Each row has a hidden trait or not; one of two labels after the row says which. A new part has a new trait and new labels.
[ 11  29  20  10  21   9  -5  -8  23 -11   6   3 -29 -32 -24  18   1   4
  -7   3 -19 -23 -30  13   3] : Z771
[ -5  15  26  24  -6  16  -4 -19  49 -12 -17  -6 -56 -22  41  10 -33   0
  -2   3 -24 -15 -26   4  10] : Z851
[-22  16  27 -24  -9  -3 -11  -9  81  -2  -8  -1  11 -12  24  16 -54   2
   8   6 -21  20 -25  14  -1] : Z771
[-31  21  10   4  40  29  -7 -15  57  -6  22   2 -38 -21   4  14 -38   0
  13   0 -26  -3 -12   4  -5] : Z771
[-10  29   2   4  -1  -1   0 -11  21  17   5  -8 -18   7   3 -11 -37   9
   6   1 -18 -22  -1 -10   1] : Z771
[-49  23  36 -12  13  10  -7  10 -26   6   7   5 -66 -26  15  -1 -44   8
  16  11 -29  -2 -39  13  -3] : Z851
[-36  15   7  30 -21  17 -10 -20  47 -12  -4  15 -35 -16  58  21 -34 -10
  22  -5  -5 -16 -44  17  -8] : Z851
[-10   0  22  29   8   0 -12  -8  15 -28 -13 -16 -37 -13  28  26 -30   3
   0   5 -19 -14 -16  -5  -6] : Z851
[-11 -19  10  -2 -11   1  11 -30   2  13  15  13 -61  -8  31  11 -76  -8
 -10  -3  -5   2  -9   6   6] : Z771
[ 14   4  16  10 -22  13 -11  21  -8  -2   2  -8 -43 -13  36  -4 -29  14
  -6  -7 -35  21  -9  -5  -1] : Z851
[-31  -6  20   1  32  14   3 -15  37   3  23   8 -55 -14  21  19 -57  -4
  -1   4 -25   2  -7  10   7] : Z771
[  4   6  18  15  -3  13  -3 -10  31   3  -9   7 -11 -19  22 -11 -16   0
  -6   3  -7  -9  -9   6  11] : Z851
[-33  17  34 -19   8  17  10 -40  17  -7 -17   3 -36 -37   0   5 -52   0
   4  18 -12 -21 -41   8   3] : Z851
[-10  14  20   7   5   1  10 -18  39  10   9   4 -20  -9   9  19 -44   9
  -6   4 -42 -25 -19  11   3] : Z771
[-13  20  31   5  -5  32  -2 -33  52  14 -12  21 -32 -37  46  -1 -54  -7
   4   0 -27  -8 -43  12   6] : Z851

Part 2:
[ -3  -5   5  -4  -2  18  14  12  -1  -2  -5  -1   6  10  11  -6   2 -12
   1  16  31   8   2 -11  63   2   2] : z288
[  1  -7   8 -19  -2   4  52   5 -32  -2  -9   1  16 -31  11   1  -3  -2
   1 -10  21   9   1   2  -1   2   0] : z502
[ -1   2   0   3  -2   5 -23  16  -5  -1  16  -2  -3 -11   5 -12   0   6
   1  -4  28  -5   0  17 -12   6   2] : z288
[ -3  -5   7  -4  -9   6  15   7  -8  -6  -9   3   4   3  -1   2  -5   4
   1   1 -43  -3   0  -4   1   1   1] : z288
[-13  -4   6   0  10 -14  31  -6 -26  -8   5  -4   0 -23   4  12  -9  19
   7  -4  16  12  -4  10 -42  -3   2] : z502
[  9  -2  -3 -15  -1  31  19  24 -24  10 -21   1  23   8  39 -17   0  -2
   4  -4  17   4  -2  -9  -5   0   1] : z288
[ -5  -1   2   2   1   8  26   1   0  -1   2   0 -11   5 -13   3  -2   2
   1   2  14   3   0  -9 -15   1   4] : z502
[  7  -2  10  -2   2   9  16   5  -1   4  -1   3   9   5  10  -1   7  -8
  -2 -10   0  -2   3 -16  -3   1   0] : z502
[ -1  -4   8   0   8   6  36   2 -15  -1  -1   0   0  -4  10  11  -3   7
   1   1  19   4   0  -9 -47  -1   1] : z502
[  1  -1   1   3  -1   8   4   1   3   1   0   1  -4  12  -1  -5   4  -3
   1   2  -8   1   1 -13  10   2   1] : z502
[  1  -5  10  -1   1  29   9   3  16  -1  -1  -3   0  34  10  -7  -1 -15
   1   9  15   4   1   1  54   1   1] : z288
[  9   1  -3   3  -1  13   6  21  -9  -3  -1   1   1  -8  47 -13  -1   2
  -2  15  18   0   1  -8  35   8   1] : z288
[ 3 -2 -1  3 -1  9  2  6 -3 -1 -1  0 -5 11  3 -5  1 -1  0 13  1  3  0 -8
  6  2  0] : z502
[  6  -2   3 -11   1   9  25  15 -22   4 -11   1  12 -10  12 -13   0   2
   2 -16  32   4   0   4   3   4   2] : z288
[-14   1   6   0   6  -4   9  -2  20   0   7  -3  18 -44   1   0   5   3
   9 -14  41  11   0  -1  71   0   3] : z288
[ 17  -1  -5   7  10  20  14   9  11  -4 -10   5   7  15  64  -9  -6   3
  -2  23 -11   7   0 -30  52   2  -2] : z288
